-44.3  -28.4  -11.1    7.0    0.2
 43.6   28.1   10.7   -7.2    0.5
result: -11.1

-48.4    3.5    9.3   26.3   -4.5  -16.4 result: 9.3

-38.4  -32.6  -22.3   23.9   29.3   10.3
 47.4   23.0   23.8  -18.6  -36.6  -15.6
result: -22.3

 6.3  46.6   7.2  31.5  -5.7  10.2 result: 7.2

-32.8  -24.0  -61.4    2.6 result: -61.4

  2.9   53.6   18.3  -59.7   19.5   -3.7 result: 18.3

-59.8   20.6  -48.2   45.1 result: -48.2

-39.8  -11.6    1.0   23.1   62.6   39.8   -4.6 result: 1.0

-19.4   17.3  -13.9  -27.9  -49.9 result: -13.9
---
array([[ 40.9, -36.8, -15.0,  -1.1,  47.9, -30.4, -24.1],
       [ -0.4, -23.4, -54.7,  42.9,  20.9,   1.2, -34.6],
       [ 36.5,  12.0, -41.2, -22.7,  48.8, -15.1,  27.9]]) ans = -23.4

array([[ 55.7,  20.7, -14.0,   1.5,  48.9],
       [ 55.3,  20.0, -14.7,   0.5,  49.0],
       [-57.5, -22.5,  14.6,  -0.3, -51.0]]) ans = 20.0

array([[-39.6,  45.5, -36.5, -33.3,  35.9],
       [-43.4,  42.7, -40.7, -38.5,  37.9],
       [-50.2,  52.8, -41.7, -42.5,  47.9]]) ans = 42.7

array([[ 48.7,  18.7, -12.7,   0.3,  44.7],
       [-49.2, -18.4,  11.8,  -1.8, -42.7],
       [-54.4, -18.6,  13.3,  -0.6, -47.3]]) ans = -18.4

array([[  0.7,  24.2,  -9.6,  44.5],
       [-26.4,  32.4,  25.8,  23.4],
       [ 24.1,  40.4, -22.6,   5.7]]) ans = 32.4

array([[ -2.8,  -2.2,  -2.8,   1.4,  -2.1],
       [ 29.2, -19.0,  29.2, -38.6, -38.5],
       [ 30.4, -22.2,  30.4, -45.3, -44.5]]) ans = -19.0

array([[ -5.1,  36.6,  -0.8,   4.7,  50.3, -15.2],
       [-13.2,  -1.0,   0.7,  -8.3,  -0.3,   2.3],
       [ -4.5,  19.3,  31.2,  -5.7, -15.3, -13.6]]) ans = -1.0

array([[  5.2,   0.7, -34.5, -41.8,   7.6,   1.4],
       [-27.1,  40.5, -25.1, -44.5,  31.6, -42.5],
       [-23.6,  17.6, -17.7, -16.8,  -2.7,   1.0]]) ans = 40.5
---
114   13  198  126 ans = 198, 13

139   84   93  144  180  102
168  119  254   44   83   93
ans = 254, 44

733   40  637  973 ans = 973, 40

-574   406   911   -91  -949 ans = 911, -949

189  206  108  115   82   17 ans = 206, 17

-376  -299   -17  -127
-508  -459   785   188
ans = 785, -508

 92  103   97  217  127   62 ans = 217, 62

829  558  222  482  936 ans = 936, 222
---
19.1	12.0	-8.3	-1.2
-1.6	5.2	-3.9	6.4
-50.3	-29.0	-19.6	-20.8
→ 19.1, -20.8

-5.9	7.1	-54.3	-36.2	-18.7	-22.5	0.4 → -5.9, 0.4

28.2	-21.8	46.3	-4.1 → 28.2, -4.1

18.2	15.9	10.3	21.1	18.9
16.1	26.4	59.8	14.6	6.5
12.4	5.5	24.8	16.4	10.1
→ 18.2, 10.1

62.3	48.5	10.0	-28.5	-3.9	-36.2	45.8 → 62.3, 45.8

7.3	17.6	44.2	35.9	30.0	-18.8	-3.1 → 7.3, -3.1

0.3	-8.6	46.5	-5.6	-9.7 → 0.3, -9.7

9.2	47.3	6.9	-33.8	32.6	-18.3	27.4 → 9.2, 27.4
---
[[590 686 347 947]
 [548 200 429 923]
 [487 577 429 765]] Out: 347

[8089 2131 2557 7303 2374 2670] Out: 2557

[9755 9449 2253 5149 2066 2599 1850] Out: 2253

[1 0 2 7] Out: 2

[[106 171  89 118  90]
 [171 243  52 181  43]
 [132 134  51 142  92]] Out: 89

[254 209  48 208 131] Out: 48

[554 645 525 309 163 547 817] Out: 525

[[ 68 153 204  95]
 [ 97 151 164 134]
 [176  27 214 162]] Out: 204

[93 13 84 15 85] Out: 84
---
-51.9	-30.3	16.6	-37.4	60.7	-31.6	33.2
35.1	31.4	56.6	-26.9	-1.8	24.2	-29.0
55.7	51.0	48.2	-25.4	-28.2	31.1	-19.7
-> 48.2

-44.2	2.0	-1.4	15.7	6.0	38.3	14.9
-1.4	3.4	10.1	-0.7	4.0	-2.9	1.0
-2.3	3.2	2.9	3.2	10.4	-6.3	1.6
-> 2.9

30.5	-4.9	56.5	-47.2	36.4	54.2	-0.3
28.4	-9.8	-49.4	55.8	-7.7	-39.6	33.3
-17.8	-18.0	51.1	12.4	-30.0	-4.1	-45.5
-> 51.1

-1.9	-55.1	59.8	30.4	3.3	24.7	-23.2
31.9	38.0	1.9	55.1	-59.8	-30.4	-3.3
-6.4	-31.9	38.0	-1.9	55.1	59.8	-30.4
-> 38.0

55.3	-49.7	-43.3	54.4	43.7	-49.5	-52.9
-28.3	30.1	28.0	-30.7	-29.5	30.4	34.0
47.9	-45.1	-37.0	46.6	39.5	-45.7	-45.3
-> -37.0

45.5	-20.0	-9.3	15.3	10.0	-32.7	43.0
43.0	-18.2	-8.7	14.5	9.3	-29.9	40.5
44.3	-19.2	-9.0	14.8	9.7	-31.4	41.9
-> -9.0
---
16.0	-19.0	24.9	1.9	50.9
-8.0	27.2	24.3	-45.5	2.9
-1.5	21.8	21.4	-50.9	19.3
=> 21.4

46.6	46.4	-36.7	-37.1
5.7	5.7	-4.5	-4.4
-43.0	-42.8	35.1	34.5
=> -42.8

4.1	4.5	-8.4	-12.0	-3.4	-10.9	21.5
30.1	12.3	12.4	43.9	48.3	14.3	35.2
11.2	-21.2	-14.8	24.2	12.3	21.5	-0.9
=> 12.3

33.6	19.7	3.5	-7.8
21.0	10.6	26.3	-11.2
-4.9	16.0	55.8	-16.3
=> 16.0

-43.7	28.4	54.5	2.6	-14.8	39.2
19.0	2.3	-10.3	-0.6	-43.4	17.7
-18.4	-36.3	56.7	50.0	-7.0	3.2
=> 50.0

-18.9	-10.4	1.5	38.2
-25.6	-58.9	11.6	36.7
8.7	-50.3	28.9	-32.1
=> -50.3

-37.1	-0.3	-14.2	23.0	9.0	-4.7
-50.3	0.3	-18.7	32.1	12.8	-6.1
39.3	3.9	17.0	-18.3	-5.0	8.1
=> -18.3

10.7	26.2	15.3	-26.2
-29.1	60.3	12.2	47.2
-28.4	27.5	-4.8	40.4
=> 27.5

-7.7	-10.3	11.5	11.4	5.3	-2.9
16.8	0.8	34.5	15.1	9.8	15.2
-53.7	-0.8	8.3	3.2	-2.4	-3.6
=> 3.2
---
[ -3.5 -12.6  34.2  36.9 -44.4 -11.4] value 36.9, 34.2

[[ 16.3 -11.3   0.1  -7.5 -10.5  -3.0]
 [ -3.8  46.9   8.8  24.9   3.1 -16.4]
 [  0.0 -10.7  35.8  12.7 -10.1 -25.5]] value 46.9, 35.8

[-41.3 -34.7 -25.6  -5.5   5.6   9.1 -51.2] value 9.1, 5.6

[[ 31.3 -26.9  48.3   0.8   0.9  -9.2 -42.9]
 [-20.9  -7.1   9.8  56.0  32.0  37.3   2.8]] value 56.0, 48.3

[-55.4 -23.9  29.2 -22.7  25.3 -18.2] value 29.2, 25.3

[[ 32.0 -30.1  -6.0  21.0  38.6]
 [ 53.0   8.0 -26.6  -8.5 -34.6]
 [ 24.6  12.0 -13.5 -10.9 -39.4]] value 53.0, 38.6

[-49.8  36.7 -40.9 -62.2  15.0 -28.9  19.9] value 36.7, 19.9

[[-25.8 -23.1 -13.1  50.9  38.4 -13.2]
 [-19.8  -9.0 -16.0  39.5  32.3  -9.2]] value 50.9, 39.5
---
(-6.2, -55.6, 7.9, 34.7, -39.2, -43.9, 32.3)
34.7, 32.3
(6.9, 38.0, -11.3, 5.4, 20.5, -53.6, -37.9)
38.0, 20.5
(-10.8, -9.2, 46.5, 7.7, 11.8)
46.5, 11.8
(43.2, -24.1, -35.9, -6.7, -46.3)
43.2, -6.7
(32.6, -50.5, 23.5, -42.9, -51.8, -2.7)
32.6, 23.5
((-47.1, -50.0, 61.1, -38.6, 53.6, 53.5), (-33.2, -34.7, 42.5, -26.3, 37.6, 36.7), (49.1, 51.8, -62.1, 40.0, -55.8, -55.3))
61.1, 53.6
